Below are the code and all the weights of a small trained network. Each question names an input and a target symbol and asks about switching units off, where a switched-off unit gives its printed mean instead of its output.

import numpy as np


def w(rows, s, z=0):
    codes = np.array(rows[::2]) - 128.0
    scale = np.full(codes.shape[1], s)
    scale[-1] = z or s
    return codes * scale


def f(y):
    return y / 2 * (1 + np.tanh(0.7978845608 * (y + 0.044715 * y**3)))


def softmax(a):
    e = np.exp(a - a.max(-1, keepdims=True))
    return e / e.sum(-1, keepdims=True)


def log_softmax(a):
    a = a - a.max(-1, keepdims=True)
    return a - np.log(np.exp(a).sum(-1, keepdims=True))


def net(x, mask):
    ids = ['αβγδεζηθλμξπστφψ'.index(c) for c in x.split()]
    T = len(ids)
    res = E[ids] + P[:T]
    u = 0
    for l in range(3):
        q, k, v = (res @ M[l].T for M in (Q, K, V))
        z = softmax(np.where(np.tri(T) > 0, q @ k.T / 3**0.5, -1e9)) @ v
        res = res + np.where(mask[u], z, O[l][:, -1]) @ O[l][:, :-1]
        u += 1
        y = f(res @ A[l][:, :-1].T + A[l][:, -1])
        res = res + np.where(mask[u : u + 8], y, B[l][:, -1]) @ B[l][:, :-1]
        u += 8
    return log_softmax(res[-1] @ U[:, :-1].T + U[:, -1])


Q, K, V, O, A, B = {}, {}, {}, {}, {}, {}
E = w([
[106,81,132,139,108,112],'α',
[169,98,3,107,118,82],'β',
[89,189,162,105,81,130],'γ',
[202,216,195,112,55,136],'δ',
[112,147,198,62,131,114],'ε',
[168,50,133,240,218,60],'ζ',
[216,58,159,51,159,201],'η',
[131,155,77,169,64,140],'θ',
[177,145,91,171,113,88],'λ',
[98,149,165,107,178,239],'μ',
[229,145,138,159,228,113],'ξ',
[86,126,177,216,170,143],'π',
[157,70,52,123,64,107],'σ',
[120,75,46,232,113,128],'τ',
[180,152,108,136,47,70],'φ',
[167,110,141,111,118,94],'ψ',
],0.013)
P = w([
[93,168,79,95,112,111],'0',
[139,106,167,154,81,100],'1',
[134,203,52,100,134,176],'2',
[145,90,173,170,101,121],'3',
[153,226,49,118,146,206],'4',
[156,80,185,180,111,142],'5',
[158,226,44,132,166,223],'6',
[168,68,200,198,112,160],'7',
[160,222,23,142,190,237],'8',
[162,59,199,208,135,172],'9',
[164,230,10,157,202,254],'10',
[150,80,192,192,112,117],'11',
],0.007)
Q[0] = w([
[21,34,185,169,74,2],'0.h1',
[124,51,200,59,112,48],'0.h1',
[163,118,122,158,73,57],'0.h1',
],0.0082)
K[0] = w([
[66,195,93,101,2,32],'0.h1',
[173,142,136,67,62,93],'0.h1',
[140,135,140,152,96,80],'0.h1',
],0.0095)
V[0] = w([
[115,145,193,252,184,71],'0.h1',
[166,87,118,131,208,232],'0.h1',
[111,107,131,106,78,219],'0.h1',
],0.0047)
O[0] = w([
[159,229,149,219,199,113,192],'0.h1',
[150,127,111,76,146,235,255],'0.h1',
[147,91,83,90,17,254,218],'0.h1',
],0.0065,0.0007)
A[0] = w([
[255,89,144,140,171,116,172],'0.n1',
[85,87,165,181,82,110,194],'0.n2',
[141,204,125,106,65,147,180],'0.n3',
[139,158,123,156,195,123,252],'0.n4',
[213,92,174,120,98,24,181],'0.n5',
[111,88,50,176,50,140,206],'0.n6',
[160,56,235,91,143,121,169],'0.n7',
[98,127,113,177,160,144,176],'0.n8',
],0.0081,0.0037)
B[0] = w([
[227,138,49,137,99,179,200],'0.n1',
[141,43,208,161,6,118,199],'0.n2',
[106,221,87,2,153,103,234],'0.n3',
[182,143,141,179,185,198,220],'0.n4',
[249,99,102,59,173,49,194],'0.n5',
[161,117,52,149,56,175,255],'0.n6',
[182,19,205,32,225,168,172],'0.n7',
[161,90,164,174,88,197,180],'0.n8',
],0.0059,0.0045)
Q[1] = w([
[126,254,92,96,127,146],'1.h1',
[87,250,122,130,114,210],'1.h1',
[117,134,154,120,213,124],'1.h1',
],0.0056)
K[1] = w([
[182,157,100,79,190,217],'1.h1',
[139,161,132,136,179,255],'1.h1',
[116,149,164,120,161,87],'1.h1',
],0.0063)
V[1] = w([
[2,242,61,100,98,68],'1.h1',
[96,52,194,104,78,80],'1.h1',
[207,200,61,129,251,171],'1.h1',
],0.0043)
O[1] = w([
[43,255,85,157,134,109,2],'1.h1',
[121,73,100,186,179,103,14],'1.h1',
[140,159,143,106,115,139,252],'1.h1',
],0.0074,0.0029)
A[1] = w([
[147,253,30,95,82,78,95],'1.n1',
[229,94,35,85,124,174,253],'1.n2',
[38,253,171,13,209,187,8],'1.n3',
[105,10,56,41,124,53,203],'1.n4',
[123,221,196,102,202,120,255],'1.n5',
[88,46,225,190,65,221,106],'1.n6',
[179,151,79,58,22,231,212],'1.n7',
[159,162,6,101,167,249,200],'1.n8',
],0.0044,0.0024)
B[1] = w([
[77,169,132,138,207,157,181],'1.n1',
[132,105,101,114,127,172,245],'1.n2',
[167,146,1,181,134,159,180],'1.n3',
[101,36,79,27,150,99,159],'1.n4',
[99,92,146,129,166,201,169],'1.n5',
[76,115,170,227,125,102,172],'1.n6',
[77,163,138,75,97,201,254],'1.n7',
[76,109,150,86,70,206,225],'1.n8',
],0.0068,0.0093)
Q[2] = w([
[32,153,126,108,121,251],'2.h1',
[103,100,254,108,137,32],'2.h1',
[93,158,167,115,148,150],'2.h1',
],0.007)
K[2] = w([
[10,79,245,203,114,255],'2.h1',
[1,150,212,38,102,34],'2.h1',
[117,172,165,183,175,148],'2.h1',
],0.0032)
V[2] = w([
[162,206,47,6,166,88],'2.h1',
[163,149,113,162,3,103],'2.h1',
[14,145,209,113,207,101],'2.h1',
],0.0046)
O[2] = w([
[152,131,123,75,165,2,92],'2.h1',
[141,146,196,191,38,79,148],'2.h1',
[74,89,146,98,208,148,2],'2.h1',
],0.0082,0.0073)
A[2] = w([
[139,65,167,134,80,91,110],'2.n1',
[175,124,99,169,131,176,92],'2.n2',
[24,164,42,106,173,193,148],'2.n3',
[2,157,136,45,98,103,115],'2.n4',
[190,145,35,229,29,128,201],'2.n5',
[68,71,136,71,63,105,128],'2.n6',
[87,110,252,57,131,129,179],'2.n7',
[156,80,205,196,126,126,2],'2.n8',
],0.008,0.0037)
B[2] = w([
[68,111,81,101,54,56,166],'2.n1',
[136,106,111,145,173,76,192],'2.n2',
[202,55,175,201,124,65,228],'2.n3',
[106,85,194,145,81,77,163],'2.n4',
[89,203,75,115,196,105,250],'2.n5',
[2,94,70,138,134,204,156],'2.n6',
[48,187,198,69,204,113,153],'2.n7',
[110,89,138,101,199,40,157],'2.n8',
],0.0066,0.019)
U = w([
[96,18,128,129,95,114,48],'α',
[127,142,54,49,180,132,95],'β',
[17,158,228,121,39,125,175],'γ',
[203,190,162,8,144,152,160],'δ',
[101,112,142,66,247,118,196],'ε',
[186,61,103,110,189,96,108],'ζ',
[113,79,116,38,109,197,84],'η',
[81,234,96,139,85,179,171],'θ',
[183,182,117,95,172,66,172],'λ',
[109,73,182,201,191,200,149],'μ',
[199,153,108,125,253,135,127],'ξ',
[144,101,211,201,137,48,114],'π',
[88,81,66,88,76,139,3],'σ',
[61,94,72,176,175,108,81],'τ',
[174,153,109,67,73,55,80],'φ',
[239,16,162,131,21,122,173],'ψ',
],0.0067,0.0048)

Each question gives the input, a string of symbols that net reads in full, and the target symbol t.
The units are the heads (3 rows each of Q, K, V and O) and the neurons (one row each of A and B). Each row of codes is followed by its name. A weight is (code - 128) times the scale printed after its matrix; where a second scale follows, it is the last column's (O, A, B and U).
mask holds one flag per unit, layer by layer, with each layer's heads first. A switched-off unit (its flag False) gives its mean, the last column of its rows in O or B, instead of its output. The means were averaged over made-up inputs and are rounded, as every weight is.
A unit's drop is (log p(t) with every unit on - log p(t) with that unit switched off) / (log p(t) with every unit on - log p(t) with every unit switched off).
The circuit of an input: a set's keep is (log p(t) with only the set's units on - log p(t) with every unit switched off) / (log p(t) with every unit on - log p(t) with every unit switched off). Starting from the 12 units with the biggest drops (on a tie, the unit counted first), units are removed one at a time, each time the one whose removal leaves the highest keep (on an exact tie, the one counted first), for as long as the keep stays at least 0.8.
units of the circuit, in order: the units of the circuit, biggest drop first
top k neurons: the k neurons with the biggest drops, biggest first
top k neurons in layer l: the k neurons of layer l with the biggest drops, biggest first
input μ τ θ, target θ: units of the circuit, in order : (2.h1; 0.n6; 2.n5; 1.h1)
input σ σ γ τ ε θ τ ζ η, target η: units of the circuit, in order : (0.h1; 1.n8; 1.n7)
input τ σ σ, target θ: top 2 neurons in layer 0 : (0.n6; 0.n7)
input μ μ τ γ, target γ: top 2 neurons in layer 1 : (1.n3; 1.n2)
input ξ θ ξ ξ α ε γ λ φ δ φ, target δ: top 2 neurons : (0.n1; 0.n4)
input δ ψ μ τ λ γ η ψ σ γ θ, target η: top 2 neurons in layer 0 : (0.n1; 0.n7)
input β δ δ δ ε ζ α ε θ θ θ, target ξ: top 2 neurons : (2.n3; 1.n3)
input γ π τ α τ τ σ θ θ ε η β, target β: top 3 neurons in layer 2 : (2.n5; 2.n3; 2.n4)
input θ σ ε γ ε φ, target φ: top neuron : (0.n5)
input ξ γ μ γ θ δ γ ζ α φ, target φ: top 3 neurons in layer 2 : (2.n5; 2.n1; 2.n3)
input τ φ τ τ γ τ β π λ, target μ: top 2 neurons : (2.n3; 1.n6)
input λ φ φ μ φ π γ δ η μ δ, target ψ: top 2 neurons in layer 0 : (0.n3; 0.n2)
input τ α φ η ε τ γ γ β σ τ, target θ: top 2 neurons : (2.n5; 0.n6)
input τ ψ θ τ φ μ, target μ: top neuron : (1.n6)
input η μ γ σ β, target ψ: top 3 neurons in layer 2 : (2.n3; 2.n5; 2.n4)
input τ τ ψ π, target π: top 2 neurons in layer 0 : (0.n2; 0.n3)
input γ τ σ γ μ γ γ, target ψ: top 2 neurons : (2.n3; 1.n3)
input γ τ β, target θ: top 2 neurons : (0.n6; 2.n5)
input θ γ λ ε γ, target π: top 3 neurons : (2.n3; 1.n1; 2.n4)
input μ ε γ τ δ ε μ γ α γ α α, target α: top neuron in layer 2 : (2.n5)
input ψ ψ τ δ, target δ: top 2 neurons : (2.n3; 0.n3)
input γ θ θ μ δ, target ψ: top 4 neurons : (2.n3; 1.n3; 2.n5; 0.n3)
input ξ η τ ξ θ θ γ α, target α: top 3 neurons in layer 0 : (0.n2; 0.n3; 0.n7)
input θ σ ψ ε, target ε: top 2 neurons in layer 0 : (0.n7; 0.n6)
input φ τ γ θ μ ζ, target ζ: top 3 neurons : (0.n5; 0.n1; 2.n8)
input φ γ γ β γ γ ψ γ π ε γ, target μ: top 2 neurons : (2.n3; 1.n5)
input θ μ η η ε φ μ β, target β: top neuron : (0.n3)
input γ γ τ μ θ, target ψ: top 2 neurons in layer 0 : (0.n3; 0.n2)
input ζ μ τ, target θ: top 3 neurons in layer 2 : (2.n5; 2.n3; 2.n8)
